Moves between points:
z945 q z765
z945 i z809
z945 m z394
z165 q z906
z165 i z362
z165 s z394
z340 e z154
z340 r z386
z340 q z216
z340 i z559
z340 m z780
z340 s z466
z756 r z584
z756 m z834
z756 s z604
z563 e z809
z563 q z582
z563 m z19
z558 e z604
z558 r z582
z558 m z994
z834 e z766
z834 r z881
z834 q z466
z834 i z194
z834 m z756
z834 s z216
z981 e z765
z981 i z582
z981 m z450
z194 r z906
z194 i z834
z194 s z10
z584 e z504
z584 r z756
z584 q z687
z584 i z260
z584 m z881
z584 s z917
z403 e z362
z403 q z985
z403 s z19
z687 q z584
z687 m z362
z687 s z809
z604 e z558
z604 r z917
z604 q z780
z604 i z2
z604 m z216
z604 s z756
z394 e z546
z394 r z559
z394 q z670
z394 i z386
z394 m z945
z394 s z165
z670 e z450
z670 r z10
z670 q z394
z670 i z287
z670 m z765
z670 s z906
z450 e z670
z450 r z993
z450 q z546
z450 i z639
z450 m z981
z450 s z841
z582 e z917
z582 r z558
z582 q z563
z582 i z981
z582 m z639
z582 s z504
z10 e z993
z10 r z670
z10 q z559
z10 i z216
z10 m z2
z10 s z194
z216 e z994
z216 r z287
z216 q z340
z216 i z10
z216 m z604
z216 s z834
z559 r z394
z559 q z10
z559 i z340
z386 e z19
z386 r z340
z386 q z287
z386 i z394
z386 m z809
z386 s z362
z639 e z287
z639 r z994
z639 q z19
z639 i z450
z639 m z582
z639 s z985
z260 i z584
z260 m z906
z260 s z765
z362 e z403
z362 r z466
z362 q z881
z362 i z165
z362 m z687
z362 s z386
z985 e z881
z985 r z766
z985 q z403
z985 i z841
z985 m z504
z985 s z639
z780 r z809
z780 q z604
z780 m z340
z154 e z340
z154 r z19
z154 q z994
z287 e z639
z287 r z216
z287 q z386
z287 i z670
z287 m z917
z287 s z881
z2 r z765
z2 i z604
z2 m z10
z841 e z906
z841 i z985
z841 s z450
z766 e z834
z766 r z985
z766 s z994
z906 e z841
z906 r z194
z906 q z165
z906 i z881
z906 m z260
z906 s z670
z993 e z10
z993 r z450
z993 i z994
z994 e z216
z994 r z639
z994 q z154
z994 i z993
z994 m z558
z994 s z766
z504 e z584
z504 m z985
z504 s z582
z765 e z981
z765 r z2
z765 q z945
z765 i z917
z765 m z670
z765 s z260
z917 e z582
z917 r z604
z917 q z809
z917 i z765
z917 m z287
z917 s z584
z546 e z394
z546 q z450
z546 i z19
z466 r z362
z466 q z834
z466 s z340
z809 e z563
z809 r z780
z809 q z917
z809 i z945
z809 m z386
z809 s z687
z19 e z386
z19 r z154
z19 q z639
z19 i z546
z19 m z563
z19 s z403
z881 e z985
z881 r z834
z881 q z362
z881 i z906
z881 m z584
z881 s z287

In the rows, zero is written as 64.

The rows follow the links: the fewer symbols apart two points are, the more alike their rows tend to be.

Row, then point:
(65, 71, 46, 97, 52, 9, 70, 78, 60, 55, 75, 62, 66, 92, 56, 83, 77, 69, 55, 62, 68, 50, 55, 64, 74, 64, 64, 75, 74, 80, 47, 53, 80, 38, 69, 87, 57, 108, 51, 64, 73, 48, 80, 68, 58, 78): z881
(75, 60, 74, 55, 37, 42, 88, 80, 52, 74, 52, 93, 67, 67, 63, 105, 66, 70, 44, 54, 70, 69, 58, 77, 90, 78, 74, 32, 75, 67, 59, 72, 67, 60, 63, 58, 56, 69, 56, 52, 66, 95, 111, 68, 36, 71): z216
(65, 66, 47, 100, 49, 28, 64, 80, 54, 42, 75, 57, 77, 75, 62, 82, 63, 68, 46, 57, 68, 43, 31, 61, 42, 67, 74, 72, 63, 75, 45, 41, 77, 41, 69, 84, 67, 102, 64, 84, 86, 54, 76, 57, 60, 70): z362
(70, 82, 50, 76, 49, 65, 75, 45, 46, 74, 74, 88, 55, 73, 86, 74, 113, 61, 88, 58, 76, 75, 55, 66, 62, 56, 58, 61, 60, 95, 43, 45, 76, 75, 71, 47, 65, 78, 74, 42, 64, 38, 46, 80, 57, 39): z917
(79, 51, 73, 85, 56, 51, 66, 84, 54, 49, 52, 57, 73, 50, 59, 91, 60, 70, 34, 52, 70, 48, 49, 70, 63, 71, 81, 34, 73, 50, 46, 59, 70, 50, 64, 65, 70, 98, 64, 71, 82, 105, 97, 58, 49, 58): z466
(46, 53, 54, 46, 85, 97, 59, 53, 84, 63, 70, 63, 77, 68, 52, 39, 18, 70, 60, 71, 52, 65, 63, 49, 46, 72, 70, 86, 59, 43, 92, 72, 50, 70, 57, 73, 58, 30, 65, 88, 64, 51, 52, 59, 85, 90): z546
(76, 79, 62, 67, 81, 65, 55, 62, 84, 78, 60, 49, 58, 63, 64, 47, 83, 54, 83, 98, 53, 83, 78, 61, 69, 48, 49, 63, 63, 66, 60, 61, 66, 61, 36, 63, 77, 78, 76, 49, 66, 32, 9, 43, 69, 47): z260
(86, 74, 79, 79, 57, 53, 62, 70, 50, 63, 49, 56, 53, 46, 76, 79, 107, 56, 74, 62, 81, 64, 68, 80, 82, 47, 54, 34, 65, 74, 42, 60, 68, 68, 79, 49, 66, 95, 75, 42, 60, 86, 74, 67, 43, 16): z756
(57, 50, 79, 44, 53, 67, 66, 67, 50, 60, 54, 64, 58, 58, 57, 76, 56, 68, 54, 37, 67, 49, 79, 68, 80, 76, 70, 65, 80, 60, 77, 87, 51, 65, 94, 63, 52, 51, 49, 59, 48, 107, 121, 95, 66, 72): z994
(77, 78, 63, 50, 81, 81, 58, 55, 79, 87, 67, 76, 61, 69, 74, 49, 68, 62, 86, 93, 51, 92, 67, 62, 66, 54, 49, 58, 51, 61, 63, 53, 59, 75, 36, 49, 78, 54, 77, 48, 65, 30, 6, 56, 67, 58): z765
(80, 54, 80, 79, 49, 21, 73, 90, 57, 59, 50, 60, 60, 62, 62, 94, 73, 64, 44, 63, 69, 57, 68, 79, 79, 65, 67, 46, 83, 64, 53, 71, 71, 45, 68, 71, 63, 96, 55, 52, 69, 98, 106, 61, 43, 53): z834
(53, 75, 59, 58, 60, 86, 62, 45, 44, 62, 82, 60, 34, 63, 70, 44, 102, 55, 94, 38, 71, 52, 60, 59, 63, 58, 49, 88, 60, 85, 64, 61, 66, 81, 108, 52, 51, 53, 66, 65, 54, 49, 66, 92, 70, 46): z582
(37, 63, 51, 86, 61, 47, 57, 67, 55, 33, 78, 33, 65, 71, 47, 56, 60, 62, 56, 39, 67, 31, 53, 49, 44, 70, 72, 99, 68, 65, 65, 67, 71, 51, 105, 84, 54, 78, 52, 84, 61, 69, 94, 73, 84, 72): z403

Each walk starts at a row. The symbols on each line, taken left to right, move it on to the next point.
Each answer is a row, close to the row of the point it stands for.
start (87, 67, 81, 43, 73, 87, 67, 60, 77, 86, 50, 72, 62, 48, 71, 62, 67, 65, 74, 87, 64, 92, 85, 65, 85, 53, 56, 31, 64, 53, 71, 71, 55, 88, 34, 44, 71, 44, 78, 47, 64, 65, 31, 51, 48, 45)
m i q -> (71, 49, 72, 70, 47, 64, 77, 75, 52, 57, 57, 83, 83, 54, 73, 102, 49, 73, 38, 48, 69, 59, 37, 75, 60, 78, 89, 33, 65, 56, 51, 60, 69, 56, 65, 53, 66, 71, 60, 68, 79, 99, 106, 64, 35, 69)
r q r m -> (91, 70, 80, 64, 49, 64, 71, 62, 47, 73, 47, 84, 50, 51, 82, 82, 100, 61, 74, 53, 71, 71, 65, 82, 84, 62, 54, 33, 66, 74, 52, 60, 69, 81, 71, 34, 64, 69, 77, 42, 65, 80, 75, 74, 38, 26)
start (67, 61, 51, 57, 67, 73, 63, 60, 85, 73, 73, 82, 93, 74, 69, 61, 26, 71, 59, 85, 50, 76, 46, 56, 52, 76, 74, 61, 52, 50, 77, 55, 60, 57, 26, 70, 70, 45, 58, 79, 73, 35, 30, 42, 71, 99)
e q e -> (72, 64, 53, 53, 74, 51, 69, 65, 97, 82, 70, 82, 74, 87, 71, 62, 43, 67, 57, 95, 51, 89, 69, 62, 69, 71, 61, 69, 61, 61, 70, 67, 56, 59, 25, 72, 76, 56, 50, 63, 64, 26, 29, 42, 67, 99)
e e e -> (45, 56, 58, 40, 79, 80, 65, 55, 89, 72, 71, 64, 70, 81, 50, 36, 30, 72, 64, 79, 51, 67, 78, 63, 65, 73, 60, 88, 66, 61, 87, 85, 43, 66, 52, 77, 60, 35, 48, 76, 52, 45, 55, 60, 88, 108)
start (49, 69, 64, 40, 81, 95, 56, 41, 72, 73, 61, 61, 50, 64, 66, 26, 67, 61, 92, 70, 55, 72, 79, 56, 60, 53, 50, 81, 59, 62, 86, 69, 49, 89, 61, 56, 66, 36, 71, 59, 45, 41, 26, 71, 82, 52)
i r -> (63, 59, 87, 47, 61, 87, 69, 57, 45, 67, 53, 61, 41, 39, 73, 57, 89, 58, 83, 41, 77, 55, 81, 76, 77, 60, 59, 62, 64, 72, 66, 82, 64, 88, 97, 43, 55, 48, 73, 51, 49, 91, 92, 91, 61, 33)
e m i -> (83, 57, 74, 41, 72, 71, 69, 70, 87, 78, 42, 83, 75, 61, 66, 79, 30, 76, 44, 89, 54, 89, 72, 72, 86, 68, 69, 32, 69, 45, 81, 82, 54, 62, 26, 59, 74, 45, 59, 50, 67, 79, 59, 39, 45, 84)
start (32, 56, 49, 69, 57, 73, 67, 57, 50, 43, 85, 63, 68, 75, 56, 66, 56, 74, 60, 29, 70, 36, 46, 53, 47, 80, 82, 102, 58, 66, 66, 61, 67, 61, 102, 73, 49, 49, 55, 95, 64, 70, 95, 80, 83, 92)
q q q -> (38, 58, 49, 62, 56, 55, 70, 55, 50, 55, 84, 63, 60, 75, 55, 67, 57, 64, 59, 38, 68, 40, 67, 63, 66, 70, 65, 101, 67, 72, 71, 74, 65, 57, 98, 74, 46, 61, 42, 75, 47, 55, 101, 92, 83, 91)
s q q -> (40, 60, 56, 79, 64, 34, 63, 67, 61, 44, 73, 43, 51, 73, 39, 57, 71, 61, 60, 49, 70, 37, 71, 63, 63, 66, 64, 105, 78, 73, 62, 73, 73, 51, 95, 89, 52, 82, 48, 70, 51, 61, 94, 80, 78, 83)
start (60, 72, 38, 75, 42, 20, 84, 68, 64, 72, 80, 97, 74, 94, 74, 91, 75, 68, 58, 57, 67, 62, 44, 64, 78, 81, 70, 73, 66, 83, 53, 43, 75, 53, 68, 69, 58, 82, 48, 65, 71, 33, 82, 75, 59, 92)
i r e -> (59, 45, 85, 36, 79, 84, 69, 66, 83, 63, 53, 67, 67, 51, 50, 57, 30, 70, 52, 76, 57, 78, 90, 67, 81, 65, 65, 66, 79, 36, 92, 94, 42, 71, 51, 63, 61, 33, 56, 61, 46, 85, 76, 59, 67, 82)
i s -> (57, 54, 80, 61, 60, 46, 66, 77, 56, 49, 54, 45, 56, 56, 46, 70, 58, 68, 51, 50, 68, 42, 82, 69, 79, 66, 67, 70, 82, 60, 69, 90, 64, 55, 87, 73, 48, 67, 55, 60, 57, 110, 118, 77, 64, 62)
start (71, 63, 51, 67, 77, 35, 62, 77, 93, 66, 66, 56, 75, 78, 54, 56, 48, 64, 58, 102, 44, 80, 76, 62, 70, 61, 59, 67, 71, 61, 67, 67, 59, 42, 30, 88, 71, 78, 53, 63, 69, 31, 34, 39, 69, 90)
m m q -> (66, 65, 53, 75, 87, 52, 51, 75, 89, 64, 64, 51, 87, 75, 52, 54, 31, 63, 53, 95, 53, 75, 57, 53, 42, 59, 72, 64, 57, 52, 65, 51, 64, 49, 28, 85, 78, 73, 68, 78, 80, 45, 27, 27, 72, 79)
s q s r -> (84, 53, 75, 63, 77, 46, 64, 81, 91, 72, 44, 58, 71, 56, 53, 65, 32, 68, 46, 102, 51, 82, 86, 72, 87, 62, 64, 41, 83, 42, 76, 83, 56, 51, 24, 70, 72, 71, 63, 49, 62, 77, 60, 39, 53, 71)
start (50, 69, 59, 77, 67, 59, 55, 55, 49, 56, 72, 33, 34, 62, 60, 42, 103, 51, 88, 52, 72, 50, 80, 63, 61, 44, 45, 94, 66, 86, 55, 63, 74, 66, 100, 64, 54, 82, 71, 61, 52, 53, 68, 82, 71, 39)
s m q r -> (49, 48, 71, 54, 56, 83, 67, 62, 52, 49, 60, 62, 63, 47, 59, 75, 39, 67, 44, 31, 71, 41, 59, 66, 54, 78, 82, 62, 65, 54, 71, 80, 58, 65, 93, 57, 53, 44, 57, 79, 61, 102, 122, 79, 64, 70)
q r m q -> (46, 71, 56, 64, 58, 99, 55, 41, 38, 56, 76, 53, 58, 56, 66, 53, 90, 60, 85, 32, 73, 52, 52, 51, 43, 58, 71, 85, 48, 76, 56, 58, 63, 85, 101, 51, 51, 50, 77, 75, 60, 61, 66, 88, 77, 45)
start (56, 66, 41, 84, 43, 46, 78, 68, 50, 57, 82, 93, 93, 80, 72, 91, 58, 68, 43, 46, 70, 48, 28, 64, 44, 81, 84, 65, 54, 78, 50, 42, 75, 53, 67, 73, 65, 77, 56, 82, 88, 45, 76, 65, 57, 85)
m s -> (68, 81, 53, 99, 58, 62, 62, 60, 39, 55, 68, 44, 62, 60, 75, 69, 103, 54, 85, 61, 77, 51, 45, 56, 44, 49, 56, 64, 59, 77, 31, 32, 83, 64, 76, 56, 78, 97, 80, 65, 81, 46, 47, 60, 60, 30)
s i -> (68, 72, 60, 59, 74, 99, 56, 48, 72, 79, 66, 71, 79, 63, 80, 45, 62, 63, 83, 79, 56, 87, 53, 59, 43, 54, 62, 56, 44, 63, 64, 42, 66, 74, 41, 55, 80, 50, 81, 66, 76, 36, 3, 47, 63, 51)
